In the rows, zero is written as 128.
Each row of numbers stands for one node and depends on some of the facts below. Use the named rows to name the rest.

Facts:
babrasko: Ψ a; ε vabres,pevigron
badogres: ξ klazam,plufi; Ψ a
bagum: ρ trarum,gravo; Ψ a
baklun: ρ fladres; Ψ a
bama: ρ dranul,grabrus; Ψ a
bepak: Ψ a
bibrol: ξ plufi,tragigrom,plibus; Ψ a
bidro: ρ stebu; Ψ b
bifla: ρ bama; Ψ a; ε gofli
bobitrak: ρ grabrus; ξ pliner; Ψ b
bragik: ξ plufi,rebrural,monon; Ψ a
breler: ξ skestegol,flamom,rebrural,staron; Ψ a
bridol: ξ sarel,plibus; Ψ a; ε nadron,trugabo,skitro
bruden: ρ lagrusek; Ψ b; ε fastu
brufim: ρ grotro,dranul; Ψ b; ε grotro
brute: ξ klazam,klidel; Ψ a
daflebu: Ψ a
damenel: ξ flamom; Ψ b
dedru: ρ litrim,brufim,klibi; ξ dreme,zabo,monon; Ψ b
degak: ξ liklas; Ψ a
destan: ρ vegol,todak; Ψ a
disku: Ψ a
dranul: ξ lipaskin; Ψ a
dreme: ξ fama; Ψ b; ε vabres,plonim
dribrunum: ρ fladres; Ψ b; ε flasin,lebu
drini: ρ dranul,zabo; Ψ a
drosku: Ψ a
drovivol: ξ dribrunum,kidruri; Ψ b
drudopo: ξ roste,dribrunum,loplor,rige; Ψ b
drufli: Ψ b
drustur: ξ voflik,fama,monon; Ψ a; ε daflebu
falak: ρ grabrus; Ψ a
fama: Ψ b; ε voflik,tata
faras: ρ bifla,petras; Ψ a
fastu: Ψ a; ε lebu
fazam: Ψ b
fedrostak: ρ fladres; Ψ b; ε lebu
fetra: ξ ritinem; Ψ b; ε nadron
figrik: ρ zepor; Ψ a; ε stobok,plibus
firel: ρ grotro; Ψ a
fladres: ξ rebrural; Ψ a
flamom: Ψ a
flasin: Ψ a
flaskomuk: ρ vegol,bama; Ψ a; ε drustur
floflido: ρ zibra; ξ flamom,staron; Ψ a; ε nadron
flomis: ρ rebun; Ψ a; ε drufli,lebu
flovu: Ψ a
fuste: Ψ a; ε dribrunum,plolur
gaklatrir: ρ klazam; Ψ b
galam: ρ dreme; ξ stotres,soklis; Ψ b
gatus: ρ dreme; Ψ a
gebun: ξ klazam,gregan,sozim,rebrural,tedram; Ψ a
gefik: Ψ a; ε drustur,plibus
geflos: ρ plamu; ξ soklis; Ψ a
gite: ρ tute; Ψ b
gofli: Ψ b; ε stuzes
goras: ρ skugruk,zabo; Ψ b
grabrus: Ψ b; ε floflido,nadron
gragrul: ρ stavak; Ψ a
gravo: ρ trabur,trukluvo,plaga; Ψ a; ε grabrus
gregan: ξ damenel; Ψ a
grimastom: ρ tute,lesedok; Ψ a
grivi: ρ gatus; ξ geflos; Ψ a
grotro: ρ fladres; Ψ a; ε skudu,lebu
grunem: Ψ b; ε fetra
grurok: ξ damenel; Ψ b
gubretri: ξ voflik,fama,pliner; Ψ a
guflu: ρ dedru; ξ rebrural; Ψ a
gunem: ρ lostus; ξ vodis,rebrural; Ψ a; ε figrik
kaplo: Ψ b; ε drustur,lipaskin
kaskor: ξ skaso; Ψ a; ε roste
kezun: ρ pluplus; Ψ a
kidrok: ρ drini; Ψ a
kidruri: Ψ a; ε nadron
kiple: ξ guflu; Ψ b
klamek: ρ rastal,bepak,plibus; ξ rebrural; Ψ b
klazam: ρ fladres,grotro; Ψ a; ε skudu
klede: ξ sepen,lagrusek; Ψ b
kledror: ρ bepak,kluzar,tetos; ξ kiple; Ψ b; ε tata
klemastik: ξ klazam,guflu; Ψ a; ε kaplo,lebu
klibi: Ψ a
klidel: ρ gravo; ξ modris; Ψ a
klodro: Ψ b
kluzar: Ψ b; ε fastu
koflos: ξ ploklek; Ψ a
kubas: ρ trabur,todak; Ψ a
kudrol: ρ trumi,klibi; Ψ b; ε tero
kufe: ρ flamom; Ψ a
lagrusek: ρ grabrus; ξ tragigrom; Ψ a
lebu: ξ ploflil,klodro; Ψ a; ε floflido
lesedok: ρ gatus; Ψ b; ε meflar
liklas: ξ plugisu; Ψ a
lilevi: ρ disku; Ψ a; ε plugisu
lipaskin: ρ stavak,dranul; ξ sepen; Ψ a; ε drufli,lebu
litrim: ρ gatus; Ψ a
loplor: ρ trukluvo,pluplus; Ψ a
lostus: ρ zepor; Ψ a
luplazek: ρ meflar,rebun; Ψ a; ε fuste,voflik,floflido,vaso
maban: ρ pogi,bifla; Ψ a; ε trogakos
magrik: ρ baklun; Ψ b; ε sufluvek,drosku,kidruri,zeflur
maro: Ψ a
meflar: Ψ b
migrem: ρ vafe; Ψ a
modris: ξ postes; Ψ b
moklur: ρ gite,silevi; Ψ b
monon: Ψ b; ε pevigron
muvus: ρ plibus; Ψ a; ε drustur
nadron: ξ fastu,paloskim; Ψ a
nazur: ρ skugruk,tute; ξ bobitrak; Ψ b
nelik: ξ tute; Ψ b
nobir: ρ klazam; Ψ a
nofidrar: Ψ b
nono: ξ plugisu,plibus; Ψ a
nulol: ρ fetra,gofli; Ψ a
paloskim: ξ rebrural; Ψ a; ε trogakos,vurives,pevigron
petras: ρ grabrus,klibi; ξ fladres,pliner; Ψ a; ε drufli
pevigron: Ψ a
plaga: ρ trarum; Ψ a; ε klibi
plamu: ρ gaklatrir; ξ voflik,pogetek; Ψ b; ε fastu,plaga,klibi,grunem
plase: ξ guflu; Ψ a
plibus: ρ zabo; Ψ a; ε pubri,grimastom,nadron
pliner: Ψ a; ε grotro
ploflil: ξ geflos; Ψ a; ε grotro,flasin,nadron
ploklek: ξ staron; Ψ a
ploklosek: ξ rebrural,kaskor; Ψ b
plolur: ξ rebrural,pliner,modris; Ψ a
plonim: ξ supos; Ψ a; ε lostus,daflebu
plori: ξ postes; Ψ a; ε voflik,skugruk,muvus,nadron,grabrus
plotu: ξ fastu,torer; Ψ a; ε sozim,lesedok
plufi: ξ tute,guflu; Ψ a; ε flomis,grabrus,daflebu
plugisu: ρ ploflil; ξ soklis; Ψ b; ε voflik,muvus
pluplus: Ψ a; ε vurives,nadron
pluzem: ξ bobitrak,guflu,skaso,zabo; Ψ a
pogetek: Ψ a
pogi: Ψ a
pogruk: ρ litrim,gefik,zudru; ξ grivi; Ψ a
ponak: ρ gofli; Ψ b
postes: ξ soklis,rebrural; Ψ b
pozos: Ψ b; ε nadron
pubri: ρ fladres,remebun; Ψ a
pulo: ρ kidrok; Ψ b
punor: Ψ a
putuplan: ρ loplor; ξ skotos,skitro; Ψ a
rastal: ρ grotro,meflar,kezun; ξ flamom; Ψ a
rebrural: Ψ b
rebun: ρ fladres; Ψ a
remebun: ρ meflar; Ψ a
retre: ρ loplor,flovu; Ψ a
ridra: ξ klamek; Ψ a
rige: ρ grabrus; ξ soklis; Ψ a
rikos: ρ meflar; Ψ b
ristan: Ψ b; ε torer
ritinem: ρ remebun; ξ rebrural; Ψ a
roste: ξ zeplir; Ψ b
sarel: ρ bama,punor,klazam; Ψ a
senar: ρ maro; Ψ a
sepen: ξ firel,soklis; Ψ b; ε nadron
sifak: ρ drini,pubri,klibi; ξ sufluvek; Ψ a
silevi: ρ maro,trotrogro; Ψ b
skaso: ρ loplor,gefik; ξ vafe,nono; Ψ a; ε drustur,figrik
skestegol: ρ kezun; ξ fama,flamom,tute; Ψ b
skidreklum: ρ nofidrar,rebun; Ψ a
skitro: ξ vodis,kiple; Ψ a; ε klazam,fedrostak
skivostes: ρ goras,skugruk; Ψ a
skotos: Ψ a
skudu: ξ plugisu,torer,rebrural; Ψ a
skugruk: Ψ a; ε drustur,kledror
soklis: Ψ b; ε daflebu
sozim: Ψ a; ε tata
staron: Ψ b
stavak: ρ trabur,baklun; Ψ a
stebu: ρ tute,skaso; Ψ a
stimur: ρ firel; Ψ a; ε pliner,skitro
stobes: ρ plibus; ξ sepen,flamom; Ψ a
stobok: Ψ a; ε flomis
stotres: ξ plugisu; Ψ b; ε vabres
stuplal: ρ trarum; Ψ b
stusa: Ψ b; ε stimur,vafur,kufe
stuzes: ρ fladres; Ψ a
sufluvek: ξ tedram; Ψ a
sumumim: ξ tute; Ψ a
supos: Ψ b
tata: Ψ a; ε fetra
tedram: ρ maro,kezun; ξ nono; Ψ a
tero: Ψ a; ε floflido
tetos: ξ pogetek; Ψ b
todak: ρ gatus,rebun; Ψ b; ε klazam
torer: ξ tute; Ψ a; ε flomis
trabros: ξ klazam,rebrural; Ψ a
trabur: ρ baklun; ξ guflu; Ψ a
tragigrom: ξ firel,guflu; Ψ b
trarum: ρ fladres,dranul; Ψ b
trefem: ξ vafe,geflos; Ψ a
trigre: Ψ b; ε soklis,zeflur
trogakos: ξ stimur; Ψ b
trotrogro: ρ meflar; Ψ a
trugabo: Ψ a; ε drufli,kudrol
trukluvo: Ψ b
trumi: Ψ a
tute: ρ grabrus; Ψ a
vabres: Ψ a; ε skudu,nadron
vafe: ρ zabo; ξ bridol; Ψ a
vafur: Ψ a
vaskem: ξ grivi,fazam; Ψ a
vaso: Ψ b; ε vabres
vegol: ξ bobitrak,plori,plibus; Ψ a
vestopli: Ψ b; ε magrik
vodis: Ψ a; ε trogakos,klibi
voflik: ρ gatus,plamu,sifak; ξ rebrural; Ψ b; ε floflido,skudu,nadron
vurives: Ψ a; ε tata
zabo: ρ bibrol; ξ rebrural,guflu; Ψ b; ε flasin,rebun
zabren: ρ drini; Ψ a
zeflur: ξ firel,nono; Ψ b
zeplir: Ψ a
zepor: ρ grotro,meflar; ξ plibus; Ψ a
zibra: ρ nobir; ξ flamom,kledror; Ψ a
zudru: ρ retre; Ψ b

Known rows:
[114 183 132 123 119 151 115  85 146 125 103 195  87 182 149 130 147 166
 113 105 121 134 166 126 131 183 175 169  89 117 112 130 154 129 117] : paloskim
[129 165 145 173 142 181 104  94 217 135 133 139  99 138 128  91 133 144
 114 152 160 127 125 106 135 164 135 146 142 118 104 151 138 134 114] : trogakos
[148 187 161 148 139 206 104 129 145 118 160 122  77 159 226 128 106 147
 155 100 149 170 100 152 156 206 145 127 117 132  86 137  83 152  93] : fetra
[140 189 174 126 120 193 114  79 202 149 119 120 102 143 105 136 131 166
 119 132 162 135 161 126 130 180 151 177 139 131 109 191 197 144 128] : rastal
[132 146 144 158 126 173  82 124 208 128 121 138  94 123 115  94 128 133
 124 127 146 135 137 115 151 154 106 151 180 113 110 177 141 130 111] : silevi
[143 149 131 152 119 171  82 118 169 133 150 172 101 156 145  82 115 147
 136 103 149 151 158 119 165 159 117 155 185 115 123 150 126 118  93] : todak
[140 167 162 147 151 201 114  94 214 141 143 110 113 147 119  96 139 163
 106 146 171 140 142  92 141 183 138 149 163 113 122 181 145 150 125] : skestegol
[147 191 129 119 111 167 128 119 217 146  93 180  69 121 127 133 201 145
  64 116 101 140 148 131 114 154 158 181  91 128 109 156 146 118 120] : guflu
[171 194 146 162 105 178 127  95 224 146 115 161  84 117 121 122 170 141
  94 132 134 133 121 138 125 152 163 181 114 145  98 150 173 113  99] : plase
[143 172 154 163  93 160  96 103 191 114  95 154  98 125 100 125 130 135
 128 119 138 129 126 134 152 157 143 168 152 130  96 168 197 123 102] : trumi
[144 147 133 160 128 171  78 115 163 135 146 169  97 159 149  84 119 147
 138 107 145 149 161 127 162 163 116 158 186 116 121 148 130 118  89] : kudrol
[ 96 203 138 119 114 154 127 103 192 116  85 159 102 141 112 131 161 156
 108 139  94 115 156 118 121 180 165 157  95 119  97 144 167 146 119] : fladres
[138 190 155 130 105 183 111  95 214 142 111 149 105 128 120 135 141 154
 108 141 159 150 145 121 141 158 151 165 136 137 107 164 190 125 112] : sifak
[157 170 143 159  93 156  93  94 150 122 122 179  93 161 135 119 117 149
 151  92 141 141 146 145 164 169 154 175 151 135 106 144 180 112  83] : babrasko
[153 171 141 166  98 160  92  88 143 125 127 194 105 166 125 107 122 151
 138 100 138 138 161 149 157 163 149 184 164 129 112 136 190 107  83] : stobok
[118 190 151 139 115 168 118  90 195 123  95 159  98 140 116 134 150 152
 100 137 136 129 138 123 127 170 161 163 107 123  99 152 181 135 125] : plolur
[142 171 150 140  91 164  92 113 198 125  97 150  98 121 103 131 133 139
 126 119 139 144 143 131 155 154 133 169 164 132 105 177 196 122 100] : sarel

Rows to name:
No name comes twice in this set of rows, the named rows included.
[149 194 156 157 105 180 119  85 213 137 114 152  99 127 119 127 144 148
 107 142 156 134 125 130 134 158 161 171 123 140  96 154 188 122 108] | bibrol
[140 209 148 149 106 191  92 115 128 136 151 190 135 153 124 101 131 157
 131 121  91 147 211 189 148 167 124 194 201 128 108 123 198 115  72] | grotro
[144 145 130 153 118 167  82 116 172 132 147 175  99 156 145  83 115 146
 135 101 154 153 156 113 167 157 121 153 183 115 124 151 126 116  94] | lesedok
[153 193 160 157 110 182 121  82 208 133 115 142 103 133 113 127 146 153
 109 139 155 134 126 125 136 168 164 171 128 136 101 161 191 128 108] | sumumim
[160 160 121 135  97 132 113  39 179 157 131 188  78 200 146 110 113 179
 166  94 178 126 164  89 159 175 197 175 103 147 133 141 164 105  81] | drustur
[148 193 156 155 109 177 120  86 210 134 112 151  98 130 117 129 145 148
 107 140 150 133 128 129 133 162 161 169 121 137  97 154 187 124 109] | badogres
[169 202 143 173 121 192 117  84 158 150 151 206 107 159 142 103 160 158
  88 124 129 145 168 168 128 158 159 200 142 136 108 110 181 100  87] | klemastik
[139 183 148 133  86 162  98 118 205 126 102 141 103 116 100 127 131 142
 141 123 120 134 151 134 153 160 134 167 163 136 102 175 190 128  90] | pubri
[143 175 152 140  89 165  91 110 206 135 102 149  90 115 104 128 131 137
 133 119 133 136 149 143 147 150 127 175 159 136 101 179 191 120  99] | firel
[129 178 136 170 138 190  82 124 146 134 169 181 136 155 131  62 129 151
 125 135 106 143 197 157 152 162 102 170 220 111 117 119 149 119  79] | dribrunum
[113 169 148 167 144 182 101  95 216 131 127 139 102 136 133  96 128 144
 114 160 160 127 127 108 131 163 132 141 135 116  99 146 139 137 120] | modris
[146 199 157 137 106 183 107  91 151 131 135 160  89 165 185 145 110 159
 148 109 155 159 133 154 150 186 168 160 107 145  92 130 158 128  91] | plori
[151 181 151 142 126 178 101  93 217 157  96 138  89 131 137 144 165 154
 105 161 151 155 142 127 144 162 151 170 138 145 108 163 200 116  87] | lagrusek
[157 205 164 145 108 195 112  95 152 132 142 154  95 158 181 143 115 157
 141 112 155 162 129 160 150 187 168 164 119 146  91 133 163 127  89] | bridol
[142 168 152 139  91 164  91 109 200 129  98 151  92 122 102 130 131 139
 128 113 142 139 145 133 151 153 131 173 160 131 106 184 195 120 106] | lostus

The same nodes again, as new rows of numbers:
Known rows:
[138 140 133 134 130 133 128 124 129 135 128 121 120 129 133 139 131 130
 122 128 119 110 124 123 131 127 125 133 134 119 126 120 128 128] : skivostes
[117 127 127 113 124 124 119 127 117 121 135 128 136 121 134 123 142 123
 144 133 137 137 133 138 127 159 145 129 119 151 131 148 121 123] : zabo
[136 141 132 137 132 134 124 131 131 136 122 124 122 137 135 134 127 128
 119 129 124 114 126 118 135 115 121 131 133 120 128 126 125 129] : punor
[118 148 137 156 154 159 142 112 150 135 109 119 133 109 117 124 108 158
 140 119 152 128 140 140 142 134 137 119 113 121 137  96 128 117] : pogruk
[141 136 125 126 138 140 137 120 119 135 124 126 121 126 134 127 120 137
 126 143 127 123 131 120 134 131 128 127 137 125 124 111 115 121] : stobes
[140 137 130 132 131 135 130 124 123 135 129 123 121 130 135 136 128 132
 124 133 122 113 125 122 131 127 125 133 138 121 124 118 123 125] : guflu
[121 129 119 121 128 134 114 124 145 130 132 116 129 119 140 135 139 132
 129 123 113 113 133 121 134 132 133 133 145 136 121 123 130 124] : trarum
[128 126 128 137 108 120 135 118 123 126 128 127 136 129 107 130 123 121
 146 129 134 138 113 147 126 141 127 124 123 128 123 141 136 132] : figrik
[139 140 132 134 129 132 125 121 129 134 128 121 121 127 133 140 131 132
 121 128 119 110 126 123 130 128 126 132 133 121 125 122 127 127] : stavak
[141 134 124 125 138 144 143 128 121 142 131 127 116 129 140 124 118 131
 132 148 128 128 123 121 137 127 128 131 141 130 125 109 121 127] : rastal
[129 130 135 136 118 125 120 136 109 127 129 141 140 127 119 115 134 122
 146 134 160 147 130 146 130 157 137 119  98 141 143 166 131 129] : bridol
[115 136 125 123 136 133 119 131 143 129 125 117 128 132 141 131 133 126
 124 126 118 118 132 116 138 116 130 134 139 134 124 125 122 125] : trukluvo
[145 113 148 116 141 120 123 148 106 127 149 152 109 116 144 123 145 131
 106 117 138 124 138 132 106 140 136 138 101 127 152 134 140 131] : maban
[131 104 136 125 111 110 129 136 124 116 131 139 126 134 114 130 123 124
 118 109 128 125 117 139 107 110 118 131 122 116 128 135 141 139] : fastu
[138 137 126 129 138 143 132 128 121 135 117 129 125 133 137 123 117 137
 123 142 131 125 133 115 137 119 123 124 136 124 127 116 112 125] : bibrol
[127 147 137 151 143 144 133 117 146 135 121 119 127 118 123 133 122 143
 130 119 134 118 131 133 136 130 133 127 120 119 132 111 132 122] : geflos
[116 124 123 121 137 134 126 131 135 129 130 118 134 119 137 135 136 124
 138 133 115 117 132 113 138 128 135 137 145 124 125 112 124 118] : bobitrak

Rows to name:
No name comes twice in this set of rows, the named rows included.
[129 109 133  90 143 130 118 149  95 122 148 151 122 111 156 106 150 129
 129 139 148 145 151 132 118 166 153 133 104 157 150 145 121 123] | plamu
[ 97 103 112 124 101 113 138 114 151 106 114 117 149 135  95 130 105 125
 144 111 117 142 111 143 117 104 119 121 146 124 104 120 132 133] | drufli
[116 114 131 112 128 120 120 138 122 120 142 136 131 116 132 124 144 122
 135 121 134 135 135 138 118 149 143 134 114 142 138 141 135 126] | bruden
[126 114 127 134 106 114 139 115 125 118 125 127 136 127 100 135 116 126
 140 120 126 133 113 146 116 128 123 124 129 116 118 127 135 133] | grimastom
[106 122 121 123 112 119 122 128 131 117 126 127 147 130 117 120 131 117
 149 126 139 147 126 142 130 142 135 123 121 145 126 153 129 129] | kaplo
[128 126 129 137 109 120 128 128 118 123 123 133 140 133 111 124 124 121
 142 130 144 141 119 142 127 137 126 120 116 131 128 153 132 132] | trugabo
[145 119 137 112 143 135 125 149  97 130 136 155 118 123 148 108 134 133
 116 140 151 139 144 124 122 141 135 127 106 137 150 140 123 126] | plotu
[137 154  97 136 174 108 136 114 155 147 152 131 111 142 126 118 146 122
 101 141  86 186 163  83 136 127 124 108 127 140 132 106 123 116] | drovivol
[130 126 135 137 106 112 127 119 119 120 131 128 134 128 108 134 130 123
 140 118 136 132 116 151 117 147 130 128 113 128 127 150 137 132] | plibus
[108 115 121 120 112 117 128 122 133 115 131 124 143 121 113 128 129 121
 148 121 128 141 122 145 121 141 136 127 126 138 122 137 133 128] | kudrol
[134 112 119 132 105 123 128 116 134 123 129 128 131 124 111 133 121 134
 132 116 122 124 116 140 119 125 120 121 138 121 118 126 143 134] | rebun

The same nodes again, as new rows of numbers:
Some rows with their names:
[120  81  70 180 141 147 175 149  81  91 107  83 147 178] : klemastik
[135 116  58  92 151 156 111 125 160 139  52 181 151 145] : fedrostak
[117 101 122  58 151 105 146 114  79 146 125 114 110 104] : nelik
[155 169 114 169 128 139 125 155 173 132 114 149 146 113] : grimastom
[119 131 141 168 132 129  98 129 155 142 150 119 118  89] : litrim
[132 140 149 131 128 132 139 126  96 138 150  78 101 124] : gregan
[125 141 139 147 158 126 176 193  76 125 105 104 139 141] : plolur
[122 127 155 141 145 131 149 136  75 131 143  82 111 124] : ridra
[129 150 146 137  87 133 101 119 139 153 157  98 122 137] : zeplir
[143 193 140 134 159 119 207 231 100 120  86 136 152 161] : skudu
[114 124 128  80 148 137  75  80 134 155 103 165 115 100] : trarum
[115 116 109  60 110 108 110 103 122 169 132 127 124 108] : nofidrar
[151 149 105 148 170 140 183 213  86 146  79  86 141 132] : drustur
[139 183 120 141 100 133 135 159 139 160 126 113 138 132] : drosku
[130  84  57  74 133 126 183  98 116  83 116 133 113 152] : dreme
[168 140 173 111 102 161 126 109 147 103 155  56  78 144] : flamom
[118 124  73 172 106 141 134 139 119 146 126 103 159 143] : plonim

Name these rows:
No name comes twice in this set of rows, the named rows included.
[147 166 115 151 133 122 154 242 130 151  80 131 193 174] | lebu
[ 85 103 129  75 132  79 111 134  83 167 129 153 164 123] | drudopo
[127  83 106 192 172 146 158 144 101  87 105 112 126 137] | gunem
[131  84 159  66 180 112 138 116 116 106 120 133  91  96] | klamek
[181  96 174   8 119 146 132  95 154  82 141  78  69 156] | rebrural
[123 119 184 155 138 121  95 139 148 119 155 123 122 131] | vafe
[158  75 157  40 103 128  99 149 174  92 106 127 155 206] | soklis
[108 100 118  69 107  89 156 126 125  84 121 184 161 193] | stotres
[132 163 165 133 112 123 140 179 130 123 131 123 147 164] | sufluvek
[109 112  55 203 114 146 135  96 164  84 137 160 134 158] | luplazek

